Below is a small trained network, with its code and all its weights. Each question gives an input and a class and asks what happens when units are switched off, that is, made to give their printed mean instead of their output.

import numpy as np


def w(rows, s, z=0):
    codes = np.array(rows[::2]) - 128.0
    scale = np.full(codes.shape[1], s)
    scale[-1] = z or s
    return codes * scale


def norm(h):
    return h / np.sqrt((h * h).mean(-1, keepdims=True) + 1e-5)


def f(y):
    return np.maximum(y, 0)


def log_softmax(a):
    a = a - a.max(-1, keepdims=True)
    return a - np.log(np.exp(a).sum(-1, keepdims=True))


def net(x, mask):
    res = np.array(x, float).reshape(1, 8) / 4 @ E
    u = 0
    for l in range(3):
        y = f(norm(res) @ A[l][:, :-1].T + A[l][:, -1])
        res = res + np.where(mask[u : u + 11], y, B[l][:, -1]) @ B[l][:, :-1]
        u += 11
    return log_softmax(norm(res)[-1] @ U[:, :-1].T + U[:, -1])


A, B = {}, {}
E = w([
[165,3,136,79,102],'x0',
[171,74,155,171,100],'x1',
[193,94,75,120,196],'x2',
[78,85,77,186,84],'x3',
[119,231,84,108,132],'x4',
[106,116,82,73,55],'x5',
[83,68,129,128,177],'x6',
[114,144,208,72,169],'x7',
],0.003)
A[0] = w([
[139,172,152,20,160,2],'0.n1',
[131,185,65,19,254,120],'0.n2',
[137,172,156,52,147,39],'0.n3',
[117,189,166,220,247,150],'0.n4',
[160,222,83,165,50,84],'0.n5',
[42,230,158,187,91,160],'0.n6',
[142,233,87,145,96,105],'0.n7',
[177,97,135,106,35,118],'0.n8',
[87,19,95,156,85,159],'0.n9',
[126,23,167,62,189,118],'0.n10',
[112,141,58,181,229,107],'0.n11',
],0.0041,0.0026)
B[0] = w([
[124,243,220,63,133,161],'0.n1',
[136,233,144,165,172,236],'0.n2',
[136,232,212,73,201,156],'0.n3',
[161,133,156,184,30,236],'0.n4',
[206,62,123,147,110,211],'0.n5',
[95,44,164,116,131,255],'0.n6',
[211,80,161,82,161,211],'0.n7',
[175,117,57,127,206,192],'0.n8',
[128,155,156,82,235,246],'0.n9',
[180,60,123,110,164,226],'0.n10',
[82,252,95,228,100,193],'0.n11',
],0.0041,0.0027)
A[1] = w([
[189,109,236,169,92,139],'1.n1',
[123,91,131,219,126,87],'1.n2',
[57,209,147,140,57,189],'1.n3',
[95,107,94,142,160,24],'1.n4',
[155,228,202,110,105,43],'1.n5',
[207,176,96,121,186,98],'1.n6',
[148,118,116,12,64,78],'1.n7',
[192,65,82,94,15,161],'1.n8',
[120,188,186,2,108,8],'1.n9',
[123,116,69,64,141,184],'1.n10',
[108,153,105,59,181,100],'1.n11',
],0.005,0.0015)
B[1] = w([
[122,133,119,189,91,253],'1.n1',
[144,128,150,91,85,199],'1.n2',
[130,79,129,88,156,217],'1.n3',
[132,177,153,152,133,143],'1.n4',
[181,148,145,104,110,233],'1.n5',
[75,128,166,120,104,234],'1.n6',
[112,142,158,208,156,199],'1.n7',
[161,119,76,112,255,241],'1.n8',
[100,172,163,89,174,213],'1.n9',
[150,115,167,171,131,199],'1.n10',
[148,157,169,135,138,181],'1.n11',
],0.0066,0.0027)
A[2] = w([
[120,187,48,173,159,76],'2.n1',
[127,163,12,150,110,156],'2.n2',
[128,180,86,190,180,8],'2.n3',
[27,118,138,151,144,150],'2.n4',
[138,147,195,160,145,194],'2.n5',
[109,90,136,84,57,48],'2.n6',
[161,150,41,140,98,80],'2.n7',
[2,120,131,121,151,58],'2.n8',
[183,132,195,108,136,125],'2.n9',
[193,84,142,78,96,51],'2.n10',
[150,126,128,189,115,108],'2.n11',
],0.0067,0.0016)
B[2] = w([
[2,162,58,192,80,188],'2.n1',
[12,176,86,200,239,179],'2.n2',
[27,182,90,164,46,188],'2.n3',
[104,88,187,50,52,177],'2.n4',
[163,114,101,146,38,253],'2.n5',
[56,127,123,62,127,136],'2.n6',
[74,186,54,184,184,162],'2.n7',
[52,85,139,62,36,168],'2.n8',
[142,121,5,88,108,237],'2.n9',
[95,72,69,98,221,161],'2.n10',
[147,173,169,82,81,185],'2.n11',
],0.0045,0.0038)
U = w([
[163,23,112,74,208,253],'0',
[199,168,108,106,99,37],'1',
[95,141,42,180,209,130],'2',
[23,61,183,32,84,134],'3',
[13,190,64,166,109,138],'4',
[176,206,164,170,82,74],'5',
[164,255,221,4,200,128],'6',
[161,84,197,195,53,47],'7',
],0.0087,0.0043)

Each question gives the input, the list of numbers given to net, and the class t.
The units are the neurons (one row each of A and B). Each row of codes is followed by its name. A weight is (code - 128) times the scale printed after its matrix; where a second scale follows, it is the last column's (A, B and U).
mask holds one flag per neuron, layer by layer. A switched-off neuron (its flag False) gives its mean, the last column of its row in B, instead of its output. The means were averaged over made-up inputs and are rounded, as every weight is.
A unit's drop is (log p(t) with every unit on - log p(t) with that unit switched off) / (log p(t) with every unit on - log p(t) with every unit switched off).
The circuit of an input: a set's keep is (log p(t) with only the set's units on - log p(t) with every unit switched off) / (log p(t) with every unit on - log p(t) with every unit switched off). Starting from the 12 units with the biggest drops (on a tie, the unit counted first), units are removed one at a time, each time the one whose removal leaves the highest keep (on an exact tie, the one counted first), for as long as the keep stays at least 0.8.
circuit, biggest first: the units of the circuit, biggest drop first
k most important neurons: the k neurons with the biggest drops, biggest first
top k neurons in layer l: the k neurons of layer l with the biggest drops, biggest first
drop of u: that unit's drop, to one decimal
input [-1,0,-8,6,2,-3,-7,3], class 3: circuit, biggest first	(0.n6; 1.n3)
input [2,-8,-6,8,-4,-1,-1,-8], class 3: 2 most important neurons	(0.n9; 2.n4)
input [-7,0,1,0,-4,-1,2,-1], class 5: circuit, biggest first	(0.n4)
input [8,-6,-2,1,5,-7,3,-2], class 4: 2 most important neurons	(0.n11; 0.n2)
input [5,5,5,-2,-2,3,-6,-7], class 2: top 2 neurons in layer 0	(0.n6; 0.n7)
input [3,-3,-1,-1,2,2,6,0], class 6: circuit, biggest first	(1.n11; 0.n2)
input [-3,-2,8,7,4,-5,-4,7], class 4: circuit, biggest first	(2.n1; 2.n3)
input [-8,2,6,0,-1,-2,7,-1], class 4: circuit, biggest first	(0.n11; 2.n3)
input [-5,3,-1,4,8,-4,6,6], class 7: 2 most important neurons	(0.n4; 0.n6)
input [7,0,-1,3,1,8,8,5], class 0: 2 most important neurons	(0.n10; 1.n6)
input [-4,1,0,8,-1,-2,-4,5], class 3: top 2 neurons in layer 0	(0.n6; 0.n10)
input [-4,-8,2,2,-1,-5,-2,0], class 5: top 4 neurons in layer 0	(0.n4; 0.n7; 0.n6; 0.n8)
input [3,3,8,-7,5,8,5,-7], class 4: top 2 neurons in layer 1	(1.n3; 1.n5)
input [7,-1,-7,-4,2,0,-8,-2], class 2: most important neuron	(1.n8)
input [-8,-1,0,0,1,-4,1,0], class 5: top 3 neurons in layer 0	(0.n4; 0.n7; 0.n6)
input [-1,-7,-1,3,-4,8,-6,2], class 2: top 2 neurons in layer 1	(1.n8; 1.n7)
input [-7,-7,-2,6,5,4,4,2], class 3: 2 most important neurons	(0.n6; 1.n3)
input [1,-5,-8,0,2,3,-6,1], class 6: top 2 neurons in layer 0	(0.n7; 0.n5)
input [-3,-6,-1,8,2,-2,-5,4], class 3: top 2 neurons in layer 0	(0.n6; 0.n9)
input [-8,1,-7,3,-5,8,-5,-3], class 2: top 2 neurons in layer 1	(1.n8; 1.n6)
input [3,1,-1,1,0,-1,0,3], class 0: most important neuron	(0.n10)
input [6,8,-6,7,1,6,0,1], class 0: drop of 1.n8	0.2
